[[-62 -41   0  -7 -91  66 -91  80 -44 -74 -29 -65  32 -41]
 [  9  50 -91  -5  89   0  66 -57 -62  90 -61 -16  55  24]
 [-56  79 -17  12  85  86  -3  74 -37 -11  83   1  -9 -80]]
->
[[-80  -9   1  83 -11 -37  74  -3  86  85  12 -17  79 -56]
 [ 24  55 -16 -61  90 -62 -57  66   0  89  -5 -91  50   9]
 [-41  32 -65 -29 -74 -44  80 -91  66 -91  -7   0 -41 -62]]

[[ -5   0   1 -36   4 -83   9   1   9   1   1  41  -1]
 [ -7   3  -1  34  -4  -9  58   2 -21   3   7  81   2]
 [-41  -3   2  83   5  49  -4   3  67   1   6  27   3]
 [ 51  -2   2 -22   2 -88 -98   3 -19   2   3 -20   1]
 [ 28   2  -3 -49  -1  52 -67  -1 -17   0  -4 -56  -4]]
->
[[ -4 -56  -4   0 -17  -1 -67  52  -1 -49  -3   2  28]
 [  1 -20   3   2 -19   3 -98 -88   2 -22   2  -2  51]
 [  3  27   6   1  67   3  -4  49   5  83   2  -3 -41]
 [  2  81   7   3 -21   2  58  -9  -4  34  -1   3  -7]
 [ -1  41   1   1   9   1   9 -83   4 -36   1   0  -5]]

[[-58  32   3  81  -4  14   2  11 -76  85 -15 -12   4  -7   1]
 [-77 -83   0  74  67   6   4  12 -32  39 -30 -22  64  -1   7]]
->
[[  7  -1  64 -22 -30  39 -32  12   4   6  67  74   0 -83 -77]
 [  1  -7   4 -12 -15  85 -76  11   2  14  -4  81   3  32 -58]]

[[ 65  51 -58 -22  32 -20  -3  43  14]
 [-20 -16   6  16   3  -2 -10 -13   8]
 [ 21 -27  23  -5 -20  26 -23  18 -21]
 [ -2 -24  31   0 -27  27  -5   2 -22]
 [ 78 -19   3 -14 -11  32 -45  64 -28]
 [ 41 -29 -30  23  49 -11 -75  37  26]
 [ 26  17 -12 -14   0   1   4  18  -5]
 [ -8  37   2 -25 -24   1  52 -14 -13]
 [ 50 -36  18  -4 -16  36 -49  44 -26]]
->
[[-26  44 -49  36 -16  -4  18 -36  50]
 [-13 -14  52   1 -24 -25   2  37  -8]
 [ -5  18   4   1   0 -14 -12  17  26]
 [ 26  37 -75 -11  49  23 -30 -29  41]
 [-28  64 -45  32 -11 -14   3 -19  78]
 [-22   2  -5  27 -27   0  31 -24  -2]
 [-21  18 -23  26 -20  -5  23 -27  21]
 [  8 -13 -10  -2   3  16   6 -16 -20]
 [ 14  43  -3 -20  32 -22 -58  51  65]]

[[-23 -55 -49  35 -41 -40  48  17 -19]
 [  4   3  -4  -8   7   6  19   6   0]
 [  7   0   3  -3  -4   7   6   1  -1]
 [  3  -3  -4  -5   2 -14  13   0   2]
 [ 45   0  32   6  56 -38 -26  57 -38]
 [-34  71 -61 -23 -33 -32  -6  44  37]
 [ -3 -64  85 -10  24  39 -18  16  44]
 [ -4  -9  -2   2  -6   1 -25  -4  -9]
 [-22 -37 -42  39 -40 -33  35  13 -14]]
->
[[-14  13  35 -33 -40  39 -42 -37 -22]
 [ -9  -4 -25   1  -6   2  -2  -9  -4]
 [ 44  16 -18  39  24 -10  85 -64  -3]
 [ 37  44  -6 -32 -33 -23 -61  71 -34]
 [-38  57 -26 -38  56   6  32   0  45]
 [  2   0  13 -14   2  -5  -4  -3   3]
 [ -1   1   6   7  -4  -3   3   0   7]
 [  0   6  19   6   7  -8  -4   3   4]
 [-19  17  48 -40 -41  35 -49 -55 -23]]

[[ 71 -87  96  -1]
 [ 36  53   4  64]
 [ 26  28  -1  72]
 [-18  40  -9  85]
 [-58  53 -55  -7]
 [-71  55 -30  92]
 [ 26 -55  29   0]
 [ 20 -48  25 -63]
 [ 50 -51  31  64]
 [-42  74 -48 -95]]
->
[[-95 -48  74 -42]
 [ 64  31 -51  50]
 [-63  25 -48  20]
 [  0  29 -55  26]
 [ 92 -30  55 -71]
 [ -7 -55  53 -58]
 [ 85  -9  40 -18]
 [ 72  -1  28  26]
 [ 64   4  53  36]
 [ -1  96 -87  71]]

[[ -2 -35  -9 -11 -21 -29   4 -44  17]
 [ 80  40 -17  -4 -15 -20  61  -2 -52]]
->
[[-52  -2  61 -20 -15  -4 -17  40  80]
 [ 17 -44   4 -29 -21 -11  -9 -35  -2]]

[[ 39  31 -58  18 -19  74 -34 -31]
 [-50  12   7 -67  41  63 -28  26]]
->
[[ 26 -28  63  41 -67   7  12 -50]
 [-31 -34  74 -19  18 -58  31  39]]
---
[[44 37 66 98]
 [40 33 38 49]]
->
[[49 38 33 40]
 [98 66 37 44]]

[[ -3 -32 -11  19  44]
 [ 67  32 -28 -15 -27]
 [ 62   7 -35   2 -25]
 [-18 -28  15  12 -26]
 [-10  10   0   0   7]
 [-67 -78  51  27   5]
 [  6 -26 -24  25  23]]
->
[[ 23  25 -24 -26   6]
 [  5  27  51 -78 -67]
 [  7   0   0  10 -10]
 [-26  12  15 -28 -18]
 [-25   2 -35   7  62]
 [-27 -15 -28  32  67]
 [ 44  19 -11 -32  -3]]

[[-17 -92  70 -13 -12 -10 -35  10  39 -46 -70   7]
 [ 43  62 -43   7 -13  70  20 -37  -6   0  60 -54]]
->
[[-54  60   0  -6 -37  20  70 -13   7 -43  62  43]
 [  7 -70 -46  39  10 -35 -10 -12 -13  70 -92 -17]]

[[-67 -14   1  14 -67  19   8 -11  76  -9  59  -7  63  38 -52 -17]
 [-31  21  13  72  57  55   4  28  45  41 -55  34  55 -38  36 -13]
 [ 75  -3  54  29  30  54 -51 -20 -64  67 -22 -15  74 -73  48 -41]]
->
[[-41  48 -73  74 -15 -22  67 -64 -20 -51  54  30  29  54  -3  75]
 [-13  36 -38  55  34 -55  41  45  28   4  55  57  72  13  21 -31]
 [-17 -52  38  63  -7  59  -9  76 -11   8  19 -67  14   1 -14 -67]]

[[  7  32 -35 -14  39 -30]
 [ 30 -16 -31 -36   5  -3]
 [ 89  18 -82 -29  19 -53]
 [ -8  -8 -39  -1 -13   0]
 [ 43  19   0   0  15 -22]
 [ 17 -42  19  63  21 -38]
 [-77  22  13  20   7  21]
 [ 47 -15 -20  26  32 -52]
 [-67 -10  51 -36 -34  75]
 [ 78  -8   5 -14 -14 -11]
 [ -5  30 -20  11  37 -33]]
->
[[-33  37  11 -20  30  -5]
 [-11 -14 -14   5  -8  78]
 [ 75 -34 -36  51 -10 -67]
 [-52  32  26 -20 -15  47]
 [ 21   7  20  13  22 -77]
 [-38  21  63  19 -42  17]
 [-22  15   0   0  19  43]
 [  0 -13  -1 -39  -8  -8]
 [-53  19 -29 -82  18  89]
 [ -3   5 -36 -31 -16  30]
 [-30  39 -14 -35  32   7]]

[[-43 -17  17  40 -19   7]
 [ 49 -11 -47 -75   0  11]]
->
[[ 11   0 -75 -47 -11  49]
 [  7 -19  40  17 -17 -43]]
